Below are the code and all the weights of a small trained network. Each question names an input and a class and asks about switching units off, where a switched-off unit gives its printed mean instead of its output.

import numpy as np


def w(rows, s, z=0):
    codes = np.array(rows[::2]) - 128.0
    scale = np.full(codes.shape[1], s)
    scale[-1] = z or s
    return codes * scale


def f(y):
    return np.maximum(y, 0)


def log_softmax(a):
    a = a - a.max(-1, keepdims=True)
    return a - np.log(np.exp(a).sum(-1, keepdims=True))


def net(x, mask):
    res = np.array(x, float).reshape(1, 8) / 4 @ E
    y = f(res @ A[0][:, :-1].T + A[0][:, -1])
    res = res + np.where(mask, y, B[0][:, -1]) @ B[0][:, :-1]
    return log_softmax(res[-1] @ U[:, :-1].T + U[:, -1])


A, B = {}, {}
E = w([
[62,250,82,127,166,93,144],'x0',
[127,140,158,77,18,107,184],'x1',
[127,126,129,129,127,128,130],'x2',
[127,129,128,129,129,129,127],'x3',
[128,130,126,129,125,127,129],'x4',
[142,113,66,162,129,181,227],'x5',
[40,102,125,131,29,197,84],'x6',
[156,203,179,216,96,144,136],'x7',
],0.012)
A[0] = w([
[154,142,177,60,59,139,178,133],'n1',
[75,134,86,164,92,164,95,86],'n2',
[102,194,74,112,142,111,106,48],'n3',
[72,166,99,128,140,84,153,3],'n4',
[31,191,99,165,157,58,143,70],'n5',
[163,130,149,130,205,132,118,72],'n6',
[167,146,140,111,172,75,183,29],'n7',
[173,182,199,211,98,162,161,94],'n8',
[75,118,88,171,142,177,68,168],'n9',
[109,120,63,154,132,221,254,53],'n10',
[158,142,141,123,159,123,181,104],'n11',
[126,194,183,182,111,135,109,93],'n12',
[66,100,163,145,133,167,145,66],'n13',
[40,124,164,99,88,201,147,43],'n14',
[80,113,146,147,112,174,110,25],'n15',
[96,164,185,89,126,107,75,144],'n16',
[210,86,189,95,128,134,148,36],'n17',
[70,99,114,47,149,94,152,149],'n18',
[164,87,147,148,151,171,81,130],'n19',
],0.012,0.008)
B[0] = w([
[125,213,148,223,242,209,219,236],'n1',
[242,159,112,92,109,97,87,200],'n2',
[67,53,99,211,78,145,120,178],'n3',
[124,71,90,201,50,113,137,162],'n4',
[90,55,92,248,45,125,178,222],'n5',
[153,218,118,98,131,104,127,188],'n6',
[223,191,79,77,7,73,75,187],'n7',
[105,62,59,42,169,167,86,246],'n8',
[204,232,148,93,140,135,198,227],'n9',
[10,137,237,99,186,40,41,247],'n10',
[204,135,179,86,84,122,103,180],'n11',
[109,84,80,13,165,218,74,219],'n12',
[115,148,97,118,70,76,129,162],'n13',
[252,155,117,124,71,93,90,215],'n14',
[165,131,77,146,64,96,45,169],'n15',
[59,169,216,125,185,70,111,211],'n16',
[101,81,113,169,2,125,95,190],'n17',
[132,125,66,75,194,221,79,206],'n18',
[103,72,150,246,137,157,220,200],'n19',
],0.0072,0.012)
U = w([
[223,193,91,79,41,82,90,80],'0',
[76,34,97,203,25,162,127,89],'1',
[117,162,106,100,133,145,134,250],'2',
[45,141,215,86,138,69,42,109],'3',
[98,82,2,4,159,216,92,82],'4',
[160,249,98,167,169,192,195,150],'5',
],0.009,0.018)

Each question gives the input, the list of numbers given to net, and the class t.
The units are the neurons (one row each of A and B). Each row of codes is followed by its name. A weight is (code - 128) times the scale printed after its matrix; where a second scale follows, it is the last column's (A, B and U).
mask holds one flag per neuron, in row order. A switched-off neuron (its flag False) gives its mean, the last column of its row in B, instead of its output. The means were averaged over made-up inputs and are rounded, as every weight is.
A unit's drop is (log p(t) with every unit on - log p(t) with that unit switched off) / (log p(t) with every unit on - log p(t) with every unit switched off).
The circuit of an input: a set's keep is (log p(t) with only the set's units on - log p(t) with every unit switched off) / (log p(t) with every unit on - log p(t) with every unit switched off). Starting from the 12 units with the biggest drops (on a tie, the unit counted first), units are removed one at a time, each time the one whose removal leaves the highest keep (on an exact tie, the one counted first), for as long as the keep stays at least 0.8.
circuit, biggest first: the units of the circuit, biggest drop first
unit that matters most: the unit with the biggest drop
k most important neurons: the k neurons with the biggest drops, biggest first
drop of u: that unit's drop, to one decimal
input [1,8,-6,7,-7,2,1,3], class 5: unit that matters most : n1
input [6,2,1,-3,0,0,-6,5], class 0: 3 most important neurons : n7, n11, n19
input [-1,-8,-1,6,0,-1,1,-7], class 5: 2 most important neurons : n9, n8
input [-7,-5,-7,1,1,2,5,-4], class 1: 2 most important neurons : n19, n1
input [-5,-1,5,-1,-8,4,-4,2], class 1: 2 most important neurons : n17, n9
input [2,6,1,3,-5,1,6,-6], class 0: 3 most important neurons : n14, n8, n12
input [-5,-3,-2,3,3,3,-2,-4], class 1: circuit, biggest first : n19, n17
input [7,0,-2,-4,-7,-2,-1,-6], class 1: circuit, biggest first : n5, n3
input [2,1,-6,4,-7,2,-4,7], class 4: circuit, biggest first : n8, n12
input [2,3,2,-7,-5,5,-5,-4], class 0: 2 most important neurons : n7, n11
input [0,-3,4,-1,1,5,-4,3], class 3: circuit, biggest first : n10, n1
input [5,-8,-7,-6,-6,4,2,-5], class 5: 3 most important neurons : n9, n8, n12
input [8,-6,7,8,1,-4,-6,-4], class 1: 2 most important neurons : n5, n3
input [-3,6,0,0,-6,-5,-7,-8], class 4: circuit, biggest first : n18
input [-7,-8,4,-5,7,5,2,-7], class 5: 2 most important neurons : n9, n19
input [2,8,-6,0,-7,-1,-1,-7], class 5: 3 most important neurons : n1, n8, n12
input [-1,2,-6,-8,2,-6,7,-7], class 0: 3 most important neurons : n14, n10, n8
input [1,6,5,-5,-7,2,-4,-4], class 5: 2 most important neurons : n1, n8
input [2,-4,3,-8,-3,-4,-5,7], class 4: circuit, biggest first : n12, n8
input [-2,6,7,6,-3,8,-2,5], class 3: circuit, biggest first : n10
input [-2,2,-3,-7,0,-5,-4,6], class 4: circuit, biggest first : n8, n12
input [3,3,-6,-3,1,-4,8,5], class 0: drop of n2 : 0.1
input [-6,-7,8,-6,0,-8,2,-5], class 2: drop of n3 : 0.0
input [7,7,7,-8,-3,-1,3,7], class 1: drop of n4 : 0.3
